Each row, then one of two labels for whether it has a hidden trait; a new part has new ones
[ 30.0   0.6   6.0   4.8 -16.5  -5.7  17.2  -7.6  -2.8   1.1   3.9  -2.5
  -5.5  -3.8  10.0  -0.4 -12.3  29.2  12.9  -2.2  -3.3  -4.6   6.8   0.5
   7.0 -16.0 -39.7 -10.7  -2.3   5.1   7.6  -8.1  -5.9 -19.5  -2.1  19.4
  -0.3   2.7  20.9   5.6  -8.1  -0.8  -8.2  -9.7  -7.3] | N
[  9.1  -1.1   2.3   2.1 -18.9 -23.2   4.1 -29.0  -7.6  -3.6 -35.6  -9.0
 -17.5  -0.5  -1.6   4.4   4.9  28.9  59.3  15.7  -5.1 -11.7  11.9  -1.4
  31.2 -32.8 -18.9 -14.8  -3.4   1.1  23.4  -3.1 -20.8   3.9 -10.9  19.3
  28.2   4.5 -12.7   5.4   8.1  -7.8 -14.7  -3.4 -11.5] | N
[-24.0  -8.6   1.6  -4.5  -4.2 -13.0 -18.4 -11.1   1.7  -2.7 -24.2  -3.2
 -11.6   6.1 -15.9  -7.3   4.5  -1.8  24.1   6.5   4.0  -6.6  -8.1  15.7
  -0.9  15.8  -1.5  -5.1  -4.0  -2.8  34.3  11.3  -3.2   1.4 -11.1  24.4
  27.8  14.7 -22.9   0.7 -23.5 -12.3  10.2 -12.2   3.3] | F
[ 18.7   7.1   3.1  -7.5 -12.4   2.1  17.6  25.7  -2.1  16.1  58.6   6.0
  23.5   4.2 -37.3 -14.2 -18.6 -15.0 -67.6 -20.5   4.3  -2.3   1.4 -27.3
 -36.8  18.7 -23.1  11.9   9.1   2.1 -14.1  -4.1  21.1  -2.4  10.3 -24.5
 -14.4  -2.4  29.1  -2.3 -22.3   1.6  -3.1  16.5  15.4] | F
[-20.9 -12.4  -2.4  -3.8   5.5  -5.3 -21.0 -12.9  -1.5  -4.3 -29.0   2.2
 -10.2   2.5 -16.0  -8.2  16.5 -13.7  26.6   7.6   0.9  -4.6  -7.0  13.1
 -10.2  22.5   8.4  -7.0  -4.6  -3.3  45.2   8.6  -2.5  -3.1  -0.6  17.5
  20.2   9.9 -45.7  -0.7 -16.4  -7.4  11.4  -6.0   3.5] | F
[ 28.1  -8.7  -5.6  13.0   6.4  16.6  -0.4 -27.0  -5.9 -10.2 -35.7   2.2
  -8.9  -9.7  36.6   6.5   6.5  22.0  37.6  -1.7 -10.1   0.2   1.0  28.2
  21.0  -4.2  -8.7 -11.8  -0.7   3.6   4.8 -11.0  -4.6 -33.1   4.3  22.5
 -29.1  -7.0  -5.8   0.9  12.2  13.1   3.2 -24.3 -14.6] | N
[ 35.5   6.0   3.5   8.1  -4.4  12.5  24.2   0.7   5.4   3.6  15.1   3.9
  -1.8  -8.5  49.6   5.0 -11.3  31.8  -7.2   3.8  -2.3   9.8  16.2  -6.9
   5.4 -19.8 -30.5  -8.0  -3.3   5.7 -23.3 -20.2  -9.7 -22.1   4.6  -0.8
  -8.8  -3.4  38.7   3.0  21.6   1.3 -13.2  -3.2 -16.6] | N
[ 34.0   7.6   7.0   9.2  -7.9   9.9  22.7  -2.5   5.9   3.4  17.2   0.6
  -1.5  -6.1  43.9   5.4 -18.4  39.0  -7.4   2.0  -0.5   6.5  11.5  -0.9
   9.1 -23.0 -34.0  -6.7  -2.3   5.1 -19.0 -15.7  -7.2 -21.3   0.8   7.0
 -14.9  -1.3  47.5   4.1  10.4   1.2 -10.2  -6.7 -13.6] | N
[ -8.0  -7.3   1.6  -1.1  -1.1  -5.4  -9.7  -9.0  -0.5  -1.6 -14.2  -1.9
  -6.5   3.9  -2.4  -5.9   1.9   4.7  17.3   0.2   0.3  -2.9  -4.8  13.6
  -0.1  10.1  -6.9  -5.2  -2.9  -1.2  25.2   2.2  -2.5 -10.4  -6.5  18.8
  13.5   6.9  -7.5   2.0 -15.9  -2.5   7.9 -11.3   0.1] | F
[-13.3  -7.9   7.0   4.2   1.4  -9.0 -17.9 -38.4  -5.0 -13.0 -69.5  -3.8
 -27.5  -3.7   8.0   4.6  13.0  13.7  61.9  20.8  -1.6 -12.3  -7.4  25.7
  25.9 -17.7  -6.8 -18.2 -10.8   0.1  52.8  11.5 -16.6  -4.0  -3.2  38.2
  14.8  14.4 -31.0   2.8  -9.8  -5.6   7.5 -18.1  -8.9] | N
[ 27.0   2.2  -5.0   8.1 -22.1 -18.3  18.3 -21.6  -6.9  -4.7 -20.1 -10.7
 -14.0  -4.8   9.0  10.3   1.6  38.6  54.1  12.0  -4.9  -7.9  19.6  -6.8
  32.7 -27.4 -22.7 -11.4  -2.5   3.1   5.1 -13.3 -20.7  -1.2  -7.4  13.0
  15.5  -0.9  -0.2   7.2  20.5 -11.2 -23.3  -3.1 -14.4] | N
[-13.8  -2.3   3.9 -11.9 -23.2 -19.5  -1.3  15.6  10.2  -3.8  -2.5   0.7
 -18.1  -4.2 -31.4  -6.2  -5.1 -10.0   3.2   8.7  10.1  -9.0  -2.3 -10.5
 -15.5   2.9 -30.6 -10.3  -8.2   6.0  48.5  20.0  -8.0  21.4  -9.9  27.9
  53.2  31.6 -11.1  -0.8 -36.9 -39.2   0.2  -0.1   3.9] | F
[ 29.9   0.8   4.9  -1.4   4.9  15.7  11.6   8.2  -5.9   9.4  33.0  17.1
  17.3  -4.6 -11.5 -14.9  -3.9 -18.9 -56.0 -12.0  -3.7   3.4   3.4 -19.8
 -39.2  13.8 -24.3  -0.1   4.0   2.4   4.1  -7.5  16.7 -20.8  26.4 -16.0
 -29.7  -6.5  15.5  -1.5  -8.5  14.6  -1.3  17.7   7.9] | F
[ -7.3  -3.1   6.1  -8.4  -8.9  -8.4  -2.0  16.0   6.0   0.5  12.8   1.8
  -6.6  -0.1 -17.2  -9.1  -3.9  -6.9  -7.2   2.0   6.5  -2.5  -2.6  -8.6
 -22.3  10.6 -20.9  -6.0  -7.4   2.6  31.0   9.2  -1.1   2.1  -2.5  15.7
  31.8  17.4  -2.9   1.9 -28.2 -16.0   5.7   2.1   5.3] | F
